Facts:
j279 | Π klupak | ψ j215,j265,j296
j827 | Π klupak
j985 | Π klupak | ψ j196,j215
j465 | Π vegri | ψ j477
j160 | Π pokek | ψ j796
j102 | Π vegras
j483 | Π klupak | ψ j723,j449
j378 | Π klupak | ψ j412,j332,j219,j784
j681 | Π klupak | ψ j638,j690
j818 | Π klupak | ψ j215
j404 | Π vegri | ψ j614,j654,j690
j8 | Π vegri
j899 | Π vegras
j873 | Π pokek | ψ j626,j449,j5
j331 | Π klupak | ψ j470
j628 | Π bevosto | ψ j160,j703
j723 | Π klupak
j187 | Π klupak
j653 | Π klupak | ψ j483,j29,j53
j796 | Π vegri | ψ j215
j977 | Π klupak | ψ j215,j626,j404
j703 | Π vegras
j949 | Π vegras | ψ j703
j573 | Π klupak | ψ j470,j404,j79
j786 | Π vegras
j211 | Π klupak | ψ j187
j739 | Π pokek | ψ j215,j219
j196 | Π klupak | ψ j949
j366 | Π klupak | ψ j539
j738 | Π vegri | ψ j29,j739,j977,j366
j860 | Π pokek
j539 | Π vegras | ψ j432,j703
j29 | Π vegras | ψ j215
j730 | Π klupak
j114 | Π pokek
j626 | Π pokek | ψ j614
j449 | Π klupak | ψ j723,j778,j404
j535 | Π vegras | ψ j79
j439 | Π bevosto
j470 | Π bevosto
j296 | Π vegri | ψ j114
j790 | Π klupak
j83 | Π klupak | ψ j449,j516,j730,j470,j790,j654,j342
j614 | Π klupak | ψ j796
j663 | Π vegras | ψ j653,j703
j477 | Π klupak | ψ j215
j5 | Π vegri
j265 | Π klupak | ψ j114,j296
j219 | Π pokek | ψ j215
j344 | Π klupak | ψ j786
j690 | Π pokek | ψ j654
j680 | Π klupak | ψ j942
j113 | Π klupak | ψ j215,j827
j516 | Π klupak | ψ j53,j690
j638 | Π bevosto | ψ j523
j332 | Π pokek | ψ j215,j79
j53 | Π vegras | ψ j539,j219
j849 | Π klupak | ψ j539
j397 | Π klupak | ψ j449,j77
j79 | Π klupak | ψ j215
j654 | Π pokek
j342 | Π klupak | ψ j215,j614,j690
j523 | Π vegri | ψ j265,j470,j690
j412 | Π klupak | ψ j215,j730,j114
j371 | Π klupak | ψ j899,j703
j778 | Π pokek | ψ j690
j942 | Π klupak | ψ j790
j77 | Π brebro | ψ j79,j342
j432 | Π vegras
j567 | Π klupak | ψ j215,j690
j215 | Π bevosto
j631 | Π klupak
j767 | Π bevosto | ψ j265,j187,j849,j331
j784 | Π klupak | ψ j211
j175 | Π vegri | ψ j690
j67 | Π klupak | ψ j653

Known rows:
[ 1.41  1.08  3.21  0.30 -0.71  1.25 -2.48  0.96 -1.87 -1.03  1.60 -0.35
  1.48 -0.88 -3.46 -2.15 -0.80  0.84  1.27]: j53
[-0.77  1.03 -0.52 -0.52  0.20 -0.08  1.64 -0.74  1.27 -0.48  0.21 -0.69
 -1.02 -0.64 -0.18  1.56 -1.18 -0.03  1.94]: j723
[ 2.02 -0.80 -1.13 -0.79  0.55 -0.33  1.05 -1.65  0.32  0.16 -0.80  0.51
 -2.21 -0.59 -0.23  0.62  0.44  0.92  2.14]: j279
[-0.68 -0.67 -3.15  1.47  0.14  1.25  0.58  0.63  0.80  0.26  1.54  0.65
  0.64 -0.12  0.91 -0.44 -1.02 -1.52  1.49]: j5
[ 0.14 -1.83 -0.32 -1.30  1.45 -2.34  1.50 -1.22  1.26  1.10 -0.88  1.37
  2.46 -0.22  1.05  2.54 -0.72 -0.06  2.38]: j79
[ 1.76  0.29 -1.81 -0.12 -0.32 -0.29 -1.02  0.94 -0.23 -2.63 -0.82 -1.02
 -0.48 -0.32  0.08 -0.12  1.27  2.46  0.63]: j567
[ 0.51  0.36 -0.67  0.72  0.64 -0.20 -1.50  1.71  1.12 -2.62  0.11 -2.26
 -1.90 -0.68 -0.73 -0.08  1.15  0.61 -0.57]: j681
[ 0.10 -0.51  1.49 -0.28  1.47  0.17  0.33 -0.91  0.23  1.05  0.60 -0.33
  1.01 -0.50 -1.47 -1.11 -1.62 -2.15  0.70]: j432
[-1.24  0.00  0.26  0.94 -0.29  1.93  0.20  1.60 -1.24  0.76 -0.19 -0.84
  0.25 -0.07 -1.01 -0.34  1.37  0.25 -1.27]: j860
[ 0.03  0.58  1.09 -0.45 -0.59 -1.50 -0.15 -0.75  0.40  0.75 -0.25  1.05
  0.17  0.67  0.17  0.82  0.00  0.68  0.06]: j378
[-0.57  0.09  2.22  0.26 -0.47 -0.94 -0.41 -1.34  0.18  1.59  0.17 -0.20
  1.49  0.99 -0.86 -1.40 -1.15 -0.93 -0.81]: j102
[-0.24 -0.22 -0.70 -0.92 -1.22  0.73 -0.80 -2.52 -2.03  1.46 -1.78  2.03
  2.07  1.21  0.51 -1.15  2.00  3.61  0.82]: j219
[-0.44 -0.35 -0.71 -1.68 -0.97  1.07 -0.38  1.66  0.06  2.00  1.48 -0.14
  1.44 -0.90 -1.01 -0.82 -0.33 -3.61 -2.17]: j703
[ 0.54  0.28 -0.65 -0.94  1.45 -1.78 -1.45 -1.01  0.20 -1.93 -1.55  0.05
  0.17  0.99  1.25 -1.05  1.33  2.86 -1.35]: j342
[-1.37  0.96  0.08 -0.14  1.89  0.39 -0.45 -1.24 -2.49 -0.07 -0.93 -0.09
  0.34  1.20  0.64 -2.71  0.94  2.58 -3.05]: j626
[ 0.32  0.33  0.59  0.50 -0.62 -0.67  0.47  2.14 -0.36 -0.47  0.39 -0.82
 -0.71 -0.61 -0.05  1.44 -0.36 -0.54 -0.93]: j680
[ 0.61  0.40  0.25  0.60 -1.20 -0.16  0.63  1.33 -0.24  0.13  0.54 -0.80
 -1.04 -0.36 -0.36  1.64 -0.21 -0.38 -0.12]: j730
[-0.17  1.74 -1.61 -1.56 -0.60  0.69  0.97 -1.08  1.31 -1.00  0.68 -0.35
 -0.68 -0.85 -0.90  0.96 -0.67  0.10  2.45]: j653
[ 0.85 -0.43 -4.42 -0.65 -0.50  0.12 -1.49 -1.14 -2.89  0.83 -0.65  3.69
  2.37  1.87  2.67 -1.93  0.21  2.06 -0.32]: j796

Rows:
[-0.95  0.73 -2.69  2.19  0.96  0.49 -2.52  0.33  0.40 -2.75 -0.15 -0.68
  0.27  1.69  1.13 -2.68  0.89  1.76 -0.81] : j404
[ 0.36 -1.66 -1.46  4.39 -0.01  0.98 -1.82  3.22  0.81 -0.82  0.78 -1.42
 -1.89  0.10  0.06 -0.57  1.17 -0.50  0.01] : j523
[ 0.26  0.73 -0.20 -0.31  2.02 -0.02 -0.85 -0.55  2.22 -3.43 -0.02 -1.69
 -2.18 -1.23 -1.08 -0.40  0.89  1.07  2.17] : j516
[ 0.68  1.11  0.14 -2.56  2.89 -2.21 -0.88 -0.73 -2.79 -1.28 -0.79  0.75
 -0.63  0.80  1.63 -1.74 -0.41  1.40 -3.38] : j614
[ 1.64 -0.97 -0.15 -1.71  0.13  0.72  1.01 -2.36 -0.79 -1.28 -1.51  1.72
  0.88  0.10  1.82 -0.54 -0.01  0.26  1.41] : j215
[ 1.22 -0.73 -2.72  2.44 -3.24  1.72 -0.76 -1.29 -1.19  1.43 -0.05  1.74
 -3.73  1.67  0.76 -1.50  0.92  0.97  1.23] : j296
[-0.51  0.36 -0.79  2.55  1.48  2.17 -2.02  1.39  0.43 -3.24 -0.95 -3.91
 -1.86 -0.46 -1.21 -2.66  3.48  2.08 -1.80] : j690
[ 0.25 -0.42 -0.91 -0.88  0.79  1.63  0.20 -2.44 -1.50  0.64 -1.37  1.14
  0.56 -0.38 -0.76 -0.98  1.47  2.23  2.08] : j739
[-0.70 -0.76 -2.02 -2.94 -1.51  1.29 -0.35  2.16  0.20  1.91  1.48  0.48
  2.09 -1.06 -0.55 -0.82 -0.31 -4.69 -3.77] : j949
[ 0.21 -0.73 -0.02  0.69  0.12  2.22  0.94 -1.58 -0.66  1.62 -0.77 -0.45
 -3.51 -0.37 -0.85 -0.81  1.46  0.07  1.00] : j114
[-0.04 -0.24 -1.50 -2.07  0.44 -0.32  1.25  0.02  2.08  0.51  0.69  0.41
 -0.60 -1.08  0.42  1.60 -0.08 -2.67 -0.44] : j196
[-0.33  0.11 -1.89 -1.85 -1.08  0.05  0.12  2.10  0.57  0.49  1.10  0.55
 -0.14 -0.91  0.26  1.30  0.62 -2.61 -2.02] : j371
[-1.13  0.19 -1.07  1.05  2.68  1.84 -0.81 -0.87  1.71 -2.43 -0.76 -2.97
 -2.04 -0.45 -1.02 -2.48  3.00  1.52  0.80] : j778
[ 0.83 -0.40 -1.23 -1.70  0.71 -0.84  1.08 -1.61  0.34 -0.12 -0.75  1.00
  0.00 -0.47  0.32  1.43 -0.40  0.65  1.94] : j113
[-0.22 -1.38  2.53  0.88  2.22 -2.03  1.33  0.61  2.36  0.97  0.59 -0.55
 -0.73 -0.56 -0.27  2.53 -0.76 -2.23  0.43] : j331
[ 1.27 -0.69  3.03  1.01 -0.89  0.98  0.63  1.19 -1.53 -1.26 -0.05  0.23
 -0.90  0.39  0.57 -0.27 -0.38 -0.49 -1.16] : j767
[ 1.08 -0.93 -0.65 -1.15  0.49  0.29  0.08 -3.05 -0.61  0.28 -1.01  0.26
  2.15 -0.34 -0.77 -1.34 -1.34  1.44  2.90] : j29

